Below is a small trained network, with its code and all its weights. Each question gives an input and a target symbol and asks what happens when units are switched off, that is, made to give their printed mean instead of their output.

import numpy as np


def w(rows, s, z=0):
    codes = np.array(rows[::2]) - 128.0
    scale = np.full(codes.shape[1], s)
    scale[-1] = z or s
    return codes * scale


def f(y):
    return y / 2 * (1 + np.tanh(0.7978845608 * (y + 0.044715 * y**3)))


def softmax(a):
    e = np.exp(a - a.max(-1, keepdims=True))
    return e / e.sum(-1, keepdims=True)


def log_softmax(a):
    a = a - a.max(-1, keepdims=True)
    return a - np.log(np.exp(a).sum(-1, keepdims=True))


def net(x, mask):
    ids = ['εθλμφω'.index(c) for c in x.split()]
    T = len(ids)
    res = E[ids] + P[:T]
    q, k, v = (res @ M[0].T for M in (Q, K, V))
    z = softmax(np.where(np.tri(T) > 0, q @ k.T / 2**0.5, -1e9)) @ v
    res = res + np.where(mask[0], z, O[0][:, -1]) @ O[0][:, :-1]
    y = f(res @ A[0][:, :-1].T + A[0][:, -1])
    res = res + np.where(mask[1:13], y, B[0][:, -1]) @ B[0][:, :-1]
    return log_softmax(res[-1] @ U[:, :-1].T + U[:, -1])


Q, K, V, O, A, B = {}, {}, {}, {}, {}, {}
E = w([
[197,99,77,152,54,133],'ε',
[145,85,55,246,117,182],'θ',
[81,178,127,133,85,149],'λ',
[128,100,126,64,34,31],'μ',
[103,61,125,109,96,236],'φ',
[86,188,155,52,251,111],'ω',
],0.02)
P = w([
[116,136,150,87,165,102],'0',
[136,136,174,169,116,19],'1',
[114,60,126,81,136,171],'2',
[108,167,195,206,109,231],'3',
[140,105,156,188,100,52],'4',
[67,90,87,77,98,163],'5',
[105,183,170,212,61,225],'6',
[116,128,132,183,104,34],'7',
[85,95,68,82,32,151],'8',
[127,173,134,248,28,229],'9',
[120,126,171,153,62,36],'10',
],0.014)
Q[0] = w([
[250,2,149,39,252,133],'H0',
[146,198,167,145,106,225],'H0',
],0.0078)
K[0] = w([
[152,133,137,87,223,117],'H0',
[75,106,12,61,63,163],'H0',
],0.011)
V[0] = w([
[74,254,183,201,120,53],'H0',
[184,201,81,178,184,126],'H0',
],0.0077)
O[0] = w([
[161,81,246,152,41,162,220],'H0',
[223,174,145,88,66,211,1],'H0',
],0.013,0.0029)
A[0] = w([
[214,134,181,147,122,137,142],'N0',
[85,153,158,156,21,171,134],'N1',
[169,235,35,62,149,199,73],'N2',
[145,52,100,171,183,152,160],'N3',
[224,138,81,223,19,226,107],'N4',
[131,164,203,107,166,17,104],'N5',
[213,221,146,136,133,237,40],'N6',
[115,189,165,192,152,141,167],'N7',
[157,12,168,53,128,156,90],'N8',
[114,149,56,157,140,218,141],'N9',
[99,81,84,65,146,182,107],'N10',
[141,86,163,2,153,126,1],'N11',
],0.0091,0.0059)
B[0] = w([
[118,177,117,89,145,81,162],'N0',
[161,97,198,98,158,107,252],'N1',
[192,167,106,163,104,149,150],'N2',
[85,132,151,130,90,116,164],'N3',
[90,146,163,109,143,132,239],'N4',
[166,100,145,169,105,193,151],'N5',
[91,167,123,159,10,149,139],'N6',
[135,63,106,171,126,165,172],'N7',
[94,95,62,158,103,115,145],'N8',
[184,128,134,71,172,111,189],'N9',
[150,191,158,157,104,120,151],'N10',
[40,185,130,176,86,117,133],'N11',
],0.012,0.016)
U = w([
[237,98,90,214,132,66,30],'ε',
[207,146,116,192,81,203,118],'θ',
[141,10,160,42,250,205,219],'λ',
[51,43,66,154,125,120,128],'μ',
[95,155,90,82,194,4,154],'φ',
[1,208,140,125,101,168,3],'ω',
],0.0066,0.0017)

Each question gives the input, a string of symbols that net reads in full, and the target symbol t.
The units are the heads (2 rows each of Q, K, V and O) and the neurons (one row each of A and B). Each row of codes is followed by its name. A weight is (code - 128) times the scale printed after its matrix; where a second scale follows, it is the last column's (O, A, B and U).
mask holds one flag per unit, heads first, then neurons. A switched-off unit (its flag False) gives its mean, the last column of its rows in O or B, instead of its output. The means were averaged over made-up inputs and are rounded, as every weight is.
A unit's drop is (log p(t) with every unit on - log p(t) with that unit switched off) / (log p(t) with every unit on - log p(t) with every unit switched off).
The circuit of an input: a set's keep is (log p(t) with only the set's units on - log p(t) with every unit switched off) / (log p(t) with every unit on - log p(t) with every unit switched off). Starting from the 12 units with the biggest drops (on a tie, the unit counted first), units are removed one at a time, each time the one whose removal leaves the highest keep (on an exact tie, the one counted first), for as long as the keep stays at least 0.8.
circuit, biggest first: the units of the circuit, biggest drop first
unit that matters most: the unit with the biggest drop
k most important neurons: the k neurons with the biggest drops, biggest first
drop of u: that unit's drop, to one decimal
input λ μ μ λ φ θ μ λ θ θ ω, target θ: circuit, biggest first -> N5, N1
input ε λ λ λ θ ε θ, target ε: circuit, biggest first -> H0, N2
input φ λ μ θ ε μ, target μ: circuit, biggest first -> N8, N9
input λ λ θ θ λ θ λ ω λ λ φ, target μ: most important neuron -> N8
input λ λ ε ε, target ε: 3 most important neurons -> N2, N9, N4
input λ λ φ, target φ: circuit, biggest first -> H0, N10
input λ ω ε, target ω: 3 most important neurons -> N4, N6, N0
input θ λ θ θ λ λ ω θ ω θ θ, target ω: circuit, biggest first -> N4, H0, N6
input λ μ φ λ φ θ φ φ θ, target φ: circuit, biggest first -> H0, N7
input λ λ θ λ φ λ λ λ, target λ: circuit, biggest first -> H0, N1
input ε θ θ, target θ: 2 most important neurons -> N2, N1
input λ φ λ θ λ λ λ λ λ ε, target λ: circuit, biggest first -> N4, N1
input λ λ ω λ λ θ λ λ μ, target μ: 4 most important neurons -> N8, N9, N11, N10
input θ λ λ θ λ φ ε ε, target φ: unit that matters most -> N0
input λ λ φ ω, target φ: 2 most important neurons -> N9, N3
input λ μ θ λ, target θ: 2 most important neurons -> N2, N6
input θ θ φ ε φ θ φ, target θ: 4 most important neurons -> N2, N10, N1, N4
input ε ω θ φ λ ε θ λ λ θ, target λ: 2 most important neurons -> N9, N4
input θ λ λ μ θ λ μ, target λ: 2 most important neurons -> N1, N10
input λ φ λ θ φ ω ε, target ω: circuit, biggest first -> N4
input λ λ θ λ ω λ φ φ, target μ: 3 most important neurons -> N1, N9, N4
input μ φ λ λ φ λ φ θ φ ω θ, target μ: drop of H0 -> 0.2
input ε λ θ λ θ ω λ ε ε, target λ: drop of N6 -> 0.2
input θ μ λ ε λ μ λ, target μ: drop of N1 -> 0.1
input θ λ ω μ θ μ θ, target μ: drop of N0 -> 0.0
